Below is a small trained network, with its code and all its weights. Each question gives an input and a target symbol and asks what happens when units are switched off, that is, made to give their printed mean instead of their output.

import numpy as np


def w(rows, s, z=0):
    codes = np.array(rows[::2]) - 128.0
    scale = np.full(codes.shape[1], s)
    scale[-1] = z or s
    return codes * scale


def f(y):
    return np.maximum(y, 0)


def softmax(a):
    e = np.exp(a - a.max(-1, keepdims=True))
    return e / e.sum(-1, keepdims=True)


def log_softmax(a):
    a = a - a.max(-1, keepdims=True)
    return a - np.log(np.exp(a).sum(-1, keepdims=True))


def net(x, mask):
    ids = ['αβεζθλμξστφ'.index(c) for c in x.split()]
    T = len(ids)
    res = E[ids] + P[:T]
    u = 0
    for l in range(3):
        q, k, v = (res @ M[l].T for M in (Q, K, V))
        z = softmax(np.where(np.tri(T) > 0, q @ k.T / 2**0.5, -1e9)) @ v
        res = res + np.where(mask[u], z, O[l][:, -1]) @ O[l][:, :-1]
        u += 1
        y = f(res @ A[l][:, :-1].T + A[l][:, -1])
        res = res + np.where(mask[u : u + 8], y, B[l][:, -1]) @ B[l][:, :-1]
        u += 8
    return log_softmax(res[-1] @ U[:, :-1].T + U[:, -1])


Q, K, V, O, A, B = {}, {}, {}, {}, {}, {}
E = w([
[163,170,184,127,148,55,105,124,117,99,134,164],'α',
[137,96,122,219,106,129,145,61,112,97,215,162],'β',
[157,160,140,76,119,104,174,67,39,136,196,117],'ε',
[163,172,137,118,114,98,52,81,72,80,203,161],'ζ',
[96,210,131,103,148,85,39,161,129,102,81,161],'θ',
[142,110,146,255,129,122,69,96,168,74,153,180],'λ',
[157,149,133,116,128,120,86,52,147,71,131,74],'μ',
[173,135,211,157,174,118,151,105,147,159,92,116],'ξ',
[172,195,86,41,132,130,62,173,41,179,182,104],'σ',
[125,134,85,108,121,216,157,65,203,143,123,54],'τ',
[87,157,89,191,177,151,66,178,163,184,145,140],'φ',
],0.008)
P = w([
[36,151,225,162,42,102,83,91,143,130,148,22],'0',
[123,147,165,163,151,188,106,125,61,61,92,84],'1',
[71,202,182,158,82,63,72,98,178,157,191,61],'2',
[173,150,114,150,175,165,119,115,87,85,99,146],'3',
[139,209,135,154,109,60,68,88,207,187,217,94],'4',
[204,146,74,128,208,158,137,99,126,109,109,201],'5',
[178,192,79,157,144,60,77,96,234,229,253,123],'6',
[234,141,54,91,241,144,174,88,151,129,131,246],'7',
[175,232,110,168,130,58,85,88,234,190,249,90],'8',
],0.0055)
Q[0] = w([
[146,210,161,167,141,57,91,92,188,198,228,85],'0.h0',
[203,253,152,164,175,72,39,42,225,212,235,112],'0.h0',
],0.0072)
K[0] = w([
[201,105,38,74,225,160,154,112,110,73,99,255],'0.h0',
[235,109,23,97,228,147,164,91,158,128,104,243],'0.h0',
],0.0072)
V[0] = w([
[80,64,136,156,123,197,215,134,94,194,178,107],'0.h0',
[60,220,127,101,128,146,3,142,167,114,76,88],'0.h0',
],0.0049)
O[0] = w([
[150,69,152,137,15,69,60,68,105,172,43,138,3],'0.h0',
[130,160,155,202,140,170,176,178,84,86,180,1,216],'0.h0',
],0.0054,0.0019)
A[0] = w([
[99,145,150,120,140,49,156,227,159,81,137,141,130],'0.n0',
[155,146,73,162,131,168,61,76,111,40,208,170,204],'0.n1',
[212,142,180,197,210,124,112,68,127,78,156,170,253],'0.n2',
[65,175,139,135,108,88,148,163,132,117,192,68,149],'0.n3',
[161,134,141,154,62,56,85,79,161,247,140,139,149],'0.n4',
[146,176,55,167,184,157,78,195,147,239,160,111,198],'0.n5',
[126,188,169,158,71,3,61,78,222,228,195,77,202],'0.n6',
[208,165,78,93,181,165,128,91,147,126,147,109,246],'0.n7',
],0.0049,0.0029)
B[0] = w([
[186,195,186,216,174,158,96,74,13,153,119,109,136],'0.n0',
[154,206,41,197,146,115,122,81,107,78,181,147,198],'0.n1',
[226,217,131,251,193,83,170,92,139,133,134,137,255],'0.n2',
[156,210,164,186,99,149,109,150,65,155,170,3,169],'0.n3',
[48,87,90,52,96,39,99,76,168,236,120,141,170],'0.n4',
[39,128,37,96,205,155,161,225,138,227,91,144,200],'0.n5',
[71,161,159,110,102,44,113,67,169,246,193,61,239],'0.n6',
[201,192,67,105,199,166,206,63,113,141,156,125,222],'0.n7',
],0.0039,0.0071)
Q[1] = w([
[49,104,134,76,77,79,98,169,202,164,168,134],'1.h0',
[95,54,138,75,65,218,96,219,61,2,39,166],'1.h0',
],0.0075)
K[1] = w([
[179,162,240,204,100,54,106,103,33,31,78,166],'1.h0',
[69,119,252,180,11,122,61,136,64,140,143,11],'1.h0',
],0.0043)
V[1] = w([
[65,108,32,93,102,253,136,138,186,149,112,89],'1.h0',
[122,153,98,69,153,81,88,255,26,202,100,171],'1.h0',
],0.0058)
O[1] = w([
[254,112,137,180,47,118,81,171,114,188,149,97,18],'1.h0',
[107,64,140,175,164,248,79,38,97,166,134,93,3],'1.h0',
],0.0071,0.0034)
A[1] = w([
[210,137,163,202,173,123,149,154,172,171,143,89,211],'1.n0',
[37,171,87,93,206,164,176,122,118,36,82,182,204],'1.n1',
[184,144,131,143,58,105,81,157,163,195,153,39,145],'1.n2',
[76,129,164,61,149,140,76,66,83,174,123,130,254],'1.n3',
[149,160,173,121,97,2,171,148,181,176,168,162,145],'1.n4',
[150,164,79,66,132,128,166,97,38,92,181,83,201],'1.n5',
[148,132,167,134,173,132,197,119,195,125,67,60,210],'1.n6',
[120,140,108,97,35,81,144,85,224,141,117,97,170],'1.n7',
],0.0048,0.0021)
B[1] = w([
[121,171,96,143,136,232,171,200,117,173,101,145,254],'1.n0',
[152,65,150,197,205,36,194,70,184,82,149,75,203],'1.n1',
[196,134,133,171,11,145,101,121,140,181,137,120,192],'1.n2',
[128,148,174,132,171,85,106,6,129,169,99,103,165],'1.n3',
[111,141,2,28,70,125,80,168,183,136,96,156,255],'1.n4',
[198,197,132,100,168,120,136,86,77,69,155,70,203],'1.n5',
[96,155,204,97,179,172,194,182,130,130,92,129,214],'1.n6',
[129,150,123,47,65,83,71,152,102,163,76,191,194],'1.n7',
],0.0048,0.0071)
Q[2] = w([
[189,112,150,177,126,163,133,145,40,99,94,140],'2.h0',
[48,1,215,73,29,157,58,185,55,87,120,166],'2.h0',
],0.0077)
K[2] = w([
[11,129,123,132,99,119,73,201,117,171,121,1],'2.h0',
[112,130,167,165,74,85,114,112,121,91,129,84],'2.h0',
],0.0071)
V[2] = w([
[152,126,250,17,130,149,167,144,115,155,21,69],'2.h0',
[57,107,158,211,158,163,155,209,241,198,1,176],'2.h0',
],0.0054)
O[2] = w([
[138,178,26,130,149,160,115,51,254,142,62,171,3],'2.h0',
[12,164,111,105,48,132,162,92,160,143,217,102,190],'2.h0',
],0.008,0.0014)
A[2] = w([
[92,133,132,154,105,215,181,158,61,112,183,152,195],'2.n0',
[141,182,74,43,62,61,109,217,152,145,94,162,255],'2.n1',
[174,94,88,59,10,88,23,170,136,189,97,184,57],'2.n2',
[57,141,126,68,42,50,128,101,176,159,142,223,115],'2.n3',
[89,115,190,141,23,122,68,116,77,220,191,85,85],'2.n4',
[162,126,239,238,157,237,128,109,77,140,140,88,99],'2.n5',
[213,66,132,182,162,255,69,98,52,145,72,127,82],'2.n6',
[221,89,229,202,195,77,146,221,47,81,136,133,81],'2.n7',
],0.0051,0.0018)
B[2] = w([
[124,150,126,159,131,140,129,110,95,178,30,68,166],'2.n0',
[137,96,97,117,64,185,115,137,93,83,139,195,254],'2.n1',
[120,65,128,230,135,74,224,39,81,102,100,90,168],'2.n2',
[73,66,110,95,120,170,111,102,103,81,141,90,218],'2.n3',
[189,57,168,88,133,47,112,155,217,127,174,134,177],'2.n4',
[112,89,156,116,82,189,106,79,92,133,152,162,193],'2.n5',
[148,144,210,153,159,115,144,103,172,49,219,255,152],'2.n6',
[126,44,49,61,115,193,90,135,156,120,107,45,198],'2.n7',
],0.0067,0.008)
U = w([
[111,165,162,197,186,32,192,96,172,113,123,133,179],'α',
[104,52,166,115,123,82,152,123,79,90,129,159,212],'β',
[145,124,133,148,144,86,78,70,91,183,42,158,89],'ε',
[147,63,89,93,165,125,110,161,144,119,93,45,81],'ζ',
[86,182,143,184,96,199,151,113,2,164,126,82,144],'θ',
[80,127,188,86,104,119,155,209,107,62,200,154,99],'λ',
[201,215,92,110,77,162,84,224,141,125,116,210,223],'μ',
[72,117,94,76,110,175,80,83,163,118,123,140,111],'ξ',
[154,101,175,131,141,168,73,93,157,124,147,207,137],'σ',
[155,62,76,182,83,113,171,108,133,131,107,106,6],'τ',
[153,105,160,140,99,102,110,148,201,153,180,91,63],'φ',
],0.0054,0.0018)

Each question gives the input, a string of symbols that net reads in full, and the target symbol t.
The units are the heads (2 rows each of Q, K, V and O) and the neurons (one row each of A and B). Each row of codes is followed by its name. A weight is (code - 128) times the scale printed after its matrix; where a second scale follows, it is the last column's (O, A, B and U).
mask holds one flag per unit, layer by layer, with each layer's heads first. A switched-off unit (its flag False) gives its mean, the last column of its rows in O or B, instead of its output. The means were averaged over made-up inputs and are rounded, as every weight is.
A unit's drop is (log p(t) with every unit on - log p(t) with that unit switched off) / (log p(t) with every unit on - log p(t) with every unit switched off).
The circuit of an input: a set's keep is (log p(t) with only the set's units on - log p(t) with every unit switched off) / (log p(t) with every unit on - log p(t) with every unit switched off). Starting from the 12 units with the biggest drops (on a tie, the unit counted first), units are removed one at a time, each time the one whose removal leaves the highest keep (on an exact tie, the one counted first), for as long as the keep stays at least 0.8.
circuit, biggest first: the units of the circuit, biggest drop first
unit that matters most: the unit with the biggest drop
top k neurons: the k neurons with the biggest drops, biggest first
top k neurons in layer l: the k neurons of layer l with the biggest drops, biggest first
input φ μ ξ θ ξ ξ μ λ ζ, target λ: unit that matters most : 2.h0
input μ φ φ ξ ξ α ξ μ φ, target μ: top 2 neurons in layer 0 : (0.n7, 0.n6)
input ξ ξ ξ φ, target θ: top 3 neurons in layer 0 : (0.n5, 0.n6, 0.n4)
input ζ φ λ σ, target θ: circuit, biggest first : (1.h0, 1.n4, 2.n4)
input ξ ξ φ ξ, target θ: top 2 neurons : (0.n5, 0.n6)
input β ξ μ ζ μ, target ζ: top 2 neurons : (2.n7, 0.n1)
input ξ ξ ξ ζ τ, target ζ: top 3 neurons : (2.n7, 0.n1, 0.n2)
input ξ τ ξ ξ μ ζ, target α: top 2 neurons : (1.n1, 1.n0)
input ξ ξ ξ μ ξ ξ ξ τ τ, target τ: top 2 neurons : (2.n2, 1.n2)
input μ μ φ σ, target θ: top 2 neurons in layer 1 : (1.n4, 1.n5)
input ξ φ ξ σ α ζ, target σ: top 2 neurons in layer 2 : (2.n6, 2.n5)
input β ξ φ τ λ, target τ: top 2 neurons : (2.n2, 1.n4)
input λ θ φ μ β μ, target ζ: top 2 neurons : (2.n7, 0.n3)
input μ τ ξ θ μ ε, target ζ: unit that matters most : 2.n7
input ξ φ λ ζ ζ, target ζ: top 2 neurons in layer 1 : (1.n5, 1.n6)
input σ ξ τ ξ ξ σ ζ φ ε, target φ: top 2 neurons : (2.n4, 0.n5)
input μ σ τ, target σ: top 2 neurons in layer 2 : (2.n6, 2.n5)
input ξ ζ ξ ξ ξ, target ξ: top 2 neurons in layer 1 : (1.n4, 1.n6)
input τ τ β σ φ σ φ, target σ: top 2 neurons in layer 2 : (2.n6, 2.n5)
input ζ ξ σ θ ξ φ ξ τ, target θ: top 2 neurons : (0.n5, 0.n6)
input τ φ μ μ λ σ ζ θ μ, target θ: top 2 neurons in layer 0 : (0.n3, 0.n6)
input θ μ τ τ ζ ξ ε, target ξ: top neuron : (2.n3)
input ξ ξ ζ μ ξ φ φ ζ φ, target ζ: top 2 neurons : (2.n7, 0.n1)
input φ φ φ α, target θ: top 2 neurons : (0.n5, 2.n0)
input σ β α ξ ζ φ ξ, target φ: top 2 neurons in layer 0 : (0.n5, 0.n6)
input ξ ζ σ θ, target σ: top 2 neurons : (2.n6, 0.n5)
